Below are the code and all the weights of a small trained network. Each question names an input and a class and asks about switching units off, where a switched-off unit gives its printed mean instead of its output.

import numpy as np


def w(rows, s, z=0):
    codes = np.array(rows[::2]) - 128.0
    scale = np.full(codes.shape[1], s)
    scale[-1] = z or s
    return codes * scale


def f(y):
    return np.maximum(y, 0)


def log_softmax(a):
    a = a - a.max(-1, keepdims=True)
    return a - np.log(np.exp(a).sum(-1, keepdims=True))


def net(x, mask):
    res = np.array(x, float).reshape(1, 6) / 4 @ E
    y = f(res @ A[0][:, :-1].T + A[0][:, -1])
    res = res + np.where(mask, y, B[0][:, -1]) @ B[0][:, :-1]
    return log_softmax(res[-1] @ U[:, :-1].T + U[:, -1])


A, B = {}, {}
E = w([
[99,136,90,21,203,189,54,137,103],'x0',
[110,227,66,146,132,77,121,62,73],'x1',
[133,84,153,75,64,98,48,33,178],'x2',
[133,37,1,77,149,68,196,115,119],'x3',
[220,185,163,49,153,154,212,85,165],'x4',
[8,171,128,101,113,121,176,138,212],'x5',
],0.0081)
A[0] = w([
[126,58,53,72,163,46,196,96,111,44],'n0',
[167,130,124,198,83,101,179,117,130,83],'n1',
[87,90,149,77,77,109,76,37,169,47],'n2',
[111,95,150,111,108,129,80,63,163,17],'n3',
[104,164,111,151,178,175,200,215,91,67],'n4',
[241,67,131,172,137,121,92,104,20,105],'n5',
[143,145,119,176,202,165,193,254,52,23],'n6',
[74,78,169,112,147,145,155,180,211,88],'n7',
[117,197,92,146,143,57,113,59,77,61],'n8',
[177,7,169,135,112,188,131,212,163,100],'n9',
[146,140,150,202,62,71,149,135,144,37],'n10',
[107,190,101,160,126,51,130,71,81,108],'n11',
[33,54,88,229,105,79,13,198,62,75],'n12',
[165,89,124,118,84,132,65,62,142,47],'n13',
[124,65,58,95,132,73,178,96,111,34],'n14',
[119,102,96,41,169,193,98,173,120,77],'n15',
[40,184,93,119,101,142,184,110,192,23],'n16',
[120,67,52,93,135,84,167,131,139,3],'n17',
[158,131,148,183,81,97,208,125,165,59],'n18',
[46,167,149,95,116,100,178,111,200,37],'n19',
[126,104,176,80,95,106,75,46,166,50],'n20',
[168,86,138,97,86,80,58,84,150,44],'n21',
[157,138,156,108,118,150,172,92,132,19],'n22',
[145,235,216,155,98,182,69,151,156,22],'n23',
[205,200,190,78,176,142,180,95,154,21],'n24',
[150,110,159,194,63,74,183,104,123,67],'n25',
[50,151,131,83,99,105,168,147,193,44],'n26',
[111,161,92,68,160,175,103,204,105,95],'n27',
[146,74,186,167,100,103,169,153,163,69],'n28',
[118,185,141,94,169,178,51,147,126,82],'n29',
[105,128,116,30,173,157,64,134,111,19],'n30',
[195,137,120,56,137,159,243,76,139,61],'n31',
[142,152,123,170,185,152,152,195,96,7],'n32',
[128,139,143,175,96,102,178,130,167,39],'n33',
[240,116,150,123,151,132,126,114,77,86],'n34',
[107,134,108,68,177,181,105,106,101,52],'n35',
[93,204,242,175,122,171,77,90,103,25],'n36',
[71,224,61,146,72,115,133,97,77,88],'n37',
[164,238,85,138,132,80,105,81,101,88],'n38',
],0.0082,0.0025)
B[0] = w([
[118,32,164,231,156,182,152,166,101,211],'n0',
[117,144,82,116,202,88,67,73,121,184],'n1',
[157,170,137,169,68,52,213,88,96,190],'n2',
[176,163,139,148,84,89,192,99,117,163],'n3',
[176,184,137,162,49,67,221,44,101,196],'n4',
[24,205,164,59,144,169,71,201,24,214],'n5',
[161,188,136,140,71,57,229,72,98,215],'n6',
[204,154,192,44,160,125,104,196,100,185],'n7',
[231,81,185,72,161,115,138,177,163,191],'n8',
[253,100,204,42,147,104,103,182,162,206],'n9',
[100,158,67,161,211,122,73,65,151,182],'n10',
[206,97,189,81,152,93,114,173,182,191],'n11',
[72,140,23,47,24,218,140,133,244,244],'n12',
[123,171,140,136,73,107,184,102,91,169],'n13',
[111,44,158,207,159,188,147,148,94,191],'n14',
[123,131,137,159,188,65,83,96,168,195],'n15',
[73,152,193,73,121,128,89,170,56,182],'n16',
[107,45,149,199,159,194,146,155,99,183],'n17',
[117,154,85,155,168,91,46,65,147,187],'n18',
[59,177,157,81,151,168,105,158,30,184],'n19',
[146,148,108,146,78,63,205,86,97,181],'n20',
[146,175,135,154,75,90,196,75,74,173],'n21',
[76,143,89,117,125,138,146,126,193,155],'n22',
[117,25,129,221,149,207,155,167,106,217],'n23',
[59,114,42,107,71,211,148,137,230,203],'n24',
[90,154,82,141,194,84,62,85,142,189],'n25',
[88,182,167,96,133,165,99,183,36,180],'n26',
[147,134,81,168,161,58,90,65,149,184],'n27',
[170,124,111,121,196,63,78,106,159,174],'n28',
[123,122,82,180,199,108,91,100,139,189],'n29',
[138,147,87,147,199,66,90,41,157,192],'n30',
[69,98,44,118,56,193,124,135,202,209],'n31',
[140,161,147,146,57,96,190,85,106,174],'n32',
[133,150,101,149,156,87,72,98,129,165],'n33',
[39,192,146,68,95,181,75,166,63,190],'n34',
[118,158,91,162,176,69,67,83,153,177],'n35',
[134,3,157,229,155,209,167,183,106,214],'n36',
[206,107,179,61,124,111,124,166,161,196],'n37',
[196,91,193,60,128,120,122,178,183,196],'n38',
],0.0067,0.011)
U = w([
[120,49,139,246,146,177,148,141,100,2],'0',
[153,188,129,160,58,69,212,76,91,41],'1',
[120,158,87,162,196,76,46,70,160,158],'2',
[80,135,61,85,46,191,127,130,232,174],'3',
[75,188,160,70,127,150,81,164,20,225],'4',
[232,104,185,59,141,101,112,164,179,241],'5',
],0.013,0.00061)

Each question gives the input, the list of numbers given to net, and the class t.
The units are the neurons (one row each of A and B). Each row of codes is followed by its name. A weight is (code - 128) times the scale printed after its matrix; where a second scale follows, it is the last column's (A, B and U).
mask holds one flag per neuron, in row order. A switched-off neuron (its flag False) gives its mean, the last column of its row in B, instead of its output. The means were averaged over made-up inputs and are rounded, as every weight is.
A unit's drop is (log p(t) with every unit on - log p(t) with that unit switched off) / (log p(t) with every unit on - log p(t) with every unit switched off).
The circuit of an input: a set's keep is (log p(t) with only the set's units on - log p(t) with every unit switched off) / (log p(t) with every unit on - log p(t) with every unit switched off). Starting from the 12 units with the biggest drops (on a tie, the unit counted first), units are removed one at a time, each time the one whose removal leaves the highest keep (on an exact tie, the one counted first), for as long as the keep stays at least 0.8.
circuit, biggest first: the units of the circuit, biggest drop first
top k neurons: the k neurons with the biggest drops, biggest first
drop when u is switched off: that unit's drop, to one decimal
input [5,-8,-8,6,-2,-6], class 1: circuit, biggest first : n6
input [0,-6,7,6,-2,8], class 4: top 3 neurons : n26, n19, n7
input [-2,5,-4,-2,-4,3], class 5: circuit, biggest first : n37, n11
input [-4,7,7,-3,1,8], class 4: top 3 neurons : n19, n16, n26
input [3,2,-4,-1,7,-5], class 3: top 2 neurons : n24, n31
input [-6,-8,-2,-1,1,7], class 5: top 3 neurons : n9, n7, n5
input [6,-1,-4,-5,-5,1], class 2: top 3 neurons : n27, n0, n29
input [-1,2,4,5,5,-2], class 0: top 4 neurons : n12, n0, n14, n17
input [3,5,3,5,-5,-3], class 0: top 4 neurons : n0, n14, n17, n9
input [-8,-1,3,2,8,8], class 2: top 2 neurons : n18, n12
input [-3,5,-3,0,-4,-4], class 5: top 2 neurons : n11, n8
input [0,7,-8,-8,3,-5], class 0: top 3 neurons : n36, n23, n2
input [2,-4,-2,5,6,-8], class 4: top 2 neurons : n5, n34
input [-3,6,2,2,0,7], class 4: top 2 neurons : n19, n16
input [6,-4,6,-2,7,-3], class 3: circuit, biggest first : n24
input [-6,1,4,7,1,8], class 4: drop when n23 is switched off : 0.2
input [-1,7,7,-2,-3,6], class 1: drop when n17 is switched off : 0.0
input [-1,-1,8,3,4,-8], class 1: drop when n20 is switched off : 0.3
